Each row is followed by one of two labels, saying whether the row has a hidden trait. Each part has a new trait and two new labels.
In the rows, 128 means zero.
[119 122 129 121 124 140 117 150 130 116 127 125 136 129 130 136 129 135
 141 134 132 127 132 131 127 136 125 110   1 127 130 125 123 116 126 129
 119 131 133 106 124 127 120 134 133 130 125 118 142 127 116 122 126 129
 144 141 124 119 127 119 126 133 113 124 109 118 125 134 131 129 130]	(76)
[139 128 138 134 132  95 123 108 116 156 135 128 112 125 133 105 136 133
 114 106 131 136 132 122 121 128 120 114 174 123 132 132 136 115 132 123
 148 122 113 116 124 136 126 123 124 126 131 140 111 131 174 138 139 126
 119 116 135 130 107 136 126 116 157 134 149 148 133 111 126 113 122]	(75)
[122 128 124 122 129 141 113 116 140 108 120 133 145 128 131 144 121 132
 128 136 131 136 126 133 135 129 137 131  99 128 129 122 124 118 121 131
 112 135 137 129 132 115 120 133 128 126 124 122 141 128 104 125 131 136
 126 138 131 120 142 124 128 130 102 133 106 115 124 139 135 139 130]	(76)
[118 125 129 122 133 147 138 152 127 112 126 123 134 131 130 139 127 125
 141 141 130 119 132 132 129 135 124 141   5 130 129 126 123 117 127 131
 119 125 135 143 124 127 131 131 132 132 130 118 143 126 104 118 121 125
 141 139 120 123 134 120 128 139 113 119 112 117 124 137 128 132 133]	(75)
[140 132 133 134 131 100 126 110 118 149 134 128 113 121 133 110 136 128
 116 112 131 135 131 124 122 125 122 128 158 125 127 133 136 117 132 123
 143 122 115 124 127 131 131 122 123 125 131 139 113 131 167 136 135 126
 118 115 138 129 114 137 127 117 157 132 151 147 129 114 124 117 124]	(75)
[125 124 120 121 133 139 111 144 141 104 123 129 144 125 134 143 121 135
 145 140 132 134 128 137 132 129 137 141   1 129 130 123 127 120 125 132
 113 135 137 155 130 112 119 131 130 125 125 118 144 131 106 123 126 127
 138 140 134 116 144 121 129 132 104 127 109 114 119 142 129 138 133]	(76)
[124 123 141 134 130 120 145 149 110 158 142 112 110 130 130 111 140 133
 136 117 129 116 147 122 120 139 114 106   5 125 129 134 126 115 135 123
 145 119 113 115 108 149 136 124 134 135 132 125 115 125 152 128 127 106
 145 128 119 129  97 121 123 129 148 120 149 147 132 110 120 110 125]	(75)
[123 140 131 133 125 145 154  98 136 134 116 143 127 141 103 134 120 110
 103 130 110 123 104 122 138 112 138 140 248 132 126 128 120 116 122 132
 122 133 137 130 145 137 139 133 126 130 124 142 118 123 107 134 127 153
 108 118 112 154 137 139 132 128 123 136 127 119 149 132 140 141 121]	(76)

Part 2:
[165 144 188 137 127 130 168 138 134 122 123 143 122 128 122  92 131 142
 128 142  75 121 120  91 158  74 144]	M
[101 210  80 126 118 159 178 186 121 119 117  95 101 144 116  83  33 149
 159 122 103  94 133  85 114 121  83]	M
[149 115 132 132 133 127 130 147 142 136 133 125 118 130 132 123 140 107
 130 129 138 132 115 108 128 151 133]	M
[186 157 182 129 116 125 236  71 150 123 117 111 114 126 129 112 120 168
 131 157  59  97 123  25 154 100 142]	M
[102 187  79 147  96 131 224 146 112 134  67 103 151 123 125 214  87 143
 144 155 111 139 136 229 123 126 100]	Y
[109 122 136 129 127 131 103 128 129 125 134 130 125 134 128 107 126 125
 133 131 127 146 125 146 141 112 127]	Y
[137 126  98 137 135 132 132  96 120 133 104 129 127 117 127 182  84 129
 152 117 126 138 125 180 100 110 110]	Y
[136 213 172 136 112 136 149 119 150 141 105 121 146 138 128 128  88 138
 150 154 113 144 123 146 134 128 117]	Y
[177 125 187 131 115 122 150  91 136  95 145 104 133 120  96  82 168 160
 114 121  58 131 139 133 155 119 157]	M
[111 100 161 136 144 120 172 128 103 131 143 143 136 110 116 144 164 139
  83 151  86 142 120 114 130  96 145]	Y
[125 108  95 147 160 111 212 174 151 118 107 100 106 126 112 134 147 159
 124 127 107 168 125 144 179 154 129]	Y
[120 162 225 111 110 103  45 205 143 102 132 159 122 114 118  97 142 138
 145 135  66 147 127  22 180  28 156]	Y
[225 110 203 151 107 131 120 148 183 104  99 175 125 107 131  47 155 178
 128 142  73  68 120 205 175  97 123]	M
[166 116 178 137 129 128 180 115 165 113  94 123 147 118 128  67 150 114
 169 147  84 121 113 131 151 106 140]	M
[134 162 130 127 118 119 190 108 108 123 112  92 142 133 113 135 147 128
 136 139  96 171 119 132 129 100 140]	Y
[135 106 106 146 175 115 190 131 137 128 126 109 102 121 116 126 131 151
 143 126 100 162 122  94 161 112 115]	Y
[140 124 115 133 123 125 152 140 131 134 121 117 129 124 122 143 112 133
 127 124 119 135 129 155 129 128 123]	M
[119 130 142 131 133 137 128 155 133 132 124 155 116 129 129 146  94 124
 124 121 132 115 131 108 134 120 140]	M
[132 128 189 135 130 133 184  60 155  89  81 134 178 107 124  23 133 143
 181 165  40  96 135 151 158  41 127]	Y
[ 77 105  77 116 142 130 115 149  96 145 158 119 116 130 135 156 113 118
 114 118 169 124 138  98 106 154 104]	M
[117 132 168 114 140 128 116  94 106 116 148 133 137 128 120  76 128 155
 128 126  97 128 144  93 147  68 128]	M
[124 189 217 116 138 151  94  57 115  73 109 195 143 145 134  19 234 122
 156 167  84 127 119  50 155  70 191]	Y
[152  95 142 124 133 122 141 154 146 142 116 113 124 132 134 140 148 100
 150 112 154 153 113 142 132 173 135]	M
[153 180 175 109  81 131  22 125 137 119 142 142 151 125 131  64 169 112
 184 129 133  91 141 135 119 148 155]	M
[128 122  97 136 127 131 131 140 143 142 128 124 124 128 139 141 128  99
 131 139 153 117 120 114 111 167 117]	Y
[161 147 107 128 114 140 183 167 126  94 104 107  97 134 111  71 105 147
 156 105  78 100 126 110 147  88 126]	M
[218 108 124 161 118 127 255 116 141 143 112  82 128 119  97 125  89 157
 109 128  54 143 119 208 141 100 118]	M
